After every row comes one of two labels: whether the row has a hidden trait. Each part has its own trait and labels.
[  8.8 -37.3  -5.5  -0.3   5.6  -2.1   4.2 -42.6  -8.5  31.1 -27.6   1.8
  16.2 -21.0  -8.1   9.9   5.7 -13.8  11.0 -10.4 -65.1  17.1 -27.8  14.9
  13.2   4.8   7.1  -4.4 -14.1 -10.1  -3.2 -13.9  12.8  41.9  16.0  15.9
 -32.3 -40.0 -41.4  46.1  31.9  17.0  11.6] : (73)
[  8.9 -48.4 -17.0  -3.8  19.4   4.3  -7.9 -22.2  -9.9  25.2 -55.1  14.5
  14.4 -17.7  34.1   5.5   9.2 -17.1   0.4 -29.8 -65.1  20.7 -29.5  24.8
  14.9  24.0  28.0 -20.5 -23.7 -13.3 -12.7  12.0  -7.2  41.1  26.9  23.9
 -26.5 -35.9 -27.7  42.3  27.6  12.9   1.1] : (73)
[ 12.8 -37.7  -5.8  -2.7  27.0   6.2  -3.8 -43.6  -1.7  18.2 -27.3  -6.3
   0.9 -17.8  -7.7   5.3   6.4 -19.8   1.2 -18.4 -60.3  26.5 -35.5  22.7
  -1.4   6.2  22.5  -7.0 -13.9   9.1  -8.5 -11.2  15.2  44.1  15.3  17.1
 -16.5 -27.2 -42.9  23.7  38.5  15.0  -1.4] : (75)
[  9.5 -42.0 -15.7  -3.5  18.5   0.4  -7.8 -26.7  -8.9  25.4 -57.2  15.6
  13.3 -18.1  33.7   4.4  10.1 -16.5   0.7 -28.9 -61.5  20.7 -33.3  24.3
  13.6  24.0  26.6 -17.6 -21.4 -10.0 -13.3   7.9  -4.5  35.1  25.9  23.2
 -27.3 -32.2 -23.9  40.8  27.0  13.1   0.5] : (73)
[ 12.8 -35.9  -6.1  -0.4  26.6  -1.1  -6.0 -44.3  -1.5  17.1 -34.1   4.2
  -2.7 -17.4  24.7   1.7  10.7 -24.6   0.9 -21.9 -71.6  28.1 -40.2  23.8
   5.3  13.3  23.5  -1.6 -19.2  13.2 -12.3 -17.6  13.1  47.1  16.1  18.3
 -23.6  -8.8 -44.8  22.7  26.0  15.1  -6.2] : (75)
[  8.9 -35.2 -10.6   1.5   6.3   7.2  -3.8 -27.9 -11.6  26.9 -50.3  22.2
  11.8 -21.8  59.7   5.9  12.0 -21.1   9.3 -24.3 -74.2  18.3 -30.4  18.6
  25.4  19.5   7.1 -10.5 -20.3  -9.8 -12.3 -10.6   2.0  46.0  21.2  21.2
 -28.8 -22.1 -32.8  48.5   9.2  14.7   2.8] : (73)
[ 13.1 -31.9   1.5   0.8  19.7   8.1   2.9 -56.6   0.5  17.8  -7.2 -10.5
   1.3 -21.6 -26.4   7.2   5.2 -18.7   6.9  -8.3 -69.9  25.0 -32.2  16.2
   2.9  -5.3   7.5   5.8 -10.3  16.0  -3.4 -30.4  27.9  41.4   9.0  12.1
 -14.1 -18.2 -64.1  24.5  35.6  15.3   3.2] : (75)
[ 11.2 -23.5  -9.7   5.1  -4.2   0.0  -1.2 -15.1 -11.8  16.3 -41.5  30.5
   8.1 -26.3  68.6   5.8  12.3 -23.5  21.8 -24.2 -79.6  15.8 -31.1  16.1
  31.9   7.9  -3.2 -12.3 -11.7 -12.3 -16.5 -22.8  -1.7  47.4  19.0  20.8
   1.7  -4.2 -24.5  55.7 -10.0  10.8   9.1] : (73)
[ 12.9 -40.1  -7.7  -4.9  28.5  13.4  -2.9 -37.9  -2.2  20.2 -27.0 -11.1
   2.8 -17.3 -20.3   7.7   4.3 -16.4  -0.8 -17.5 -61.7  23.9 -31.2  24.3
  -3.8   8.0  25.2 -12.8 -13.5   2.5  -7.5  -0.3  10.5  41.3  18.4  18.7
 -17.3 -37.8 -38.1  24.3  40.9  14.8   1.2] : (75)
[  9.2 -23.5  -5.1   2.6  -9.6   8.0   6.3 -16.1 -11.7  18.4 -24.3  13.2
  15.0 -28.6  14.5  12.7   5.3 -16.8  26.6 -10.8 -67.9  10.0 -21.3  14.7
  22.9  -3.5  -9.7 -17.8  -4.8 -21.5  -7.6 -20.4   1.7  41.3  17.8  19.4
   8.4 -29.3 -29.4  59.8   6.5  12.2  21.1] : (73)
[ 12.9 -33.8  -0.7   0.7  20.7   5.1  -0.1 -55.4  -1.4  20.6 -20.6  -5.1
  -0.7 -19.6  -4.5   5.0   7.4 -21.7   5.6 -14.0 -67.2  26.7 -37.3  18.8
   2.0   2.8  12.8   4.2 -12.1  13.6  -6.7 -26.4  22.8  41.9  11.2  14.6
 -20.9 -19.1 -48.5  23.0  33.1  16.8   0.1] : (75)
[ 10.2 -25.6 -12.4   1.4   1.0  -8.6  -4.1  -0.9 -12.5  10.1 -46.4  28.1
  10.2 -24.5  65.0   6.4   9.5 -28.0  20.7 -27.5 -71.3  15.4 -27.9  20.4
  26.4  14.3   7.6 -24.4  -9.9 -17.9 -18.3  -5.5 -11.7  44.1  23.4  23.5
   7.3 -13.9 -13.5  56.5  -5.0  10.6   9.8] : (73)
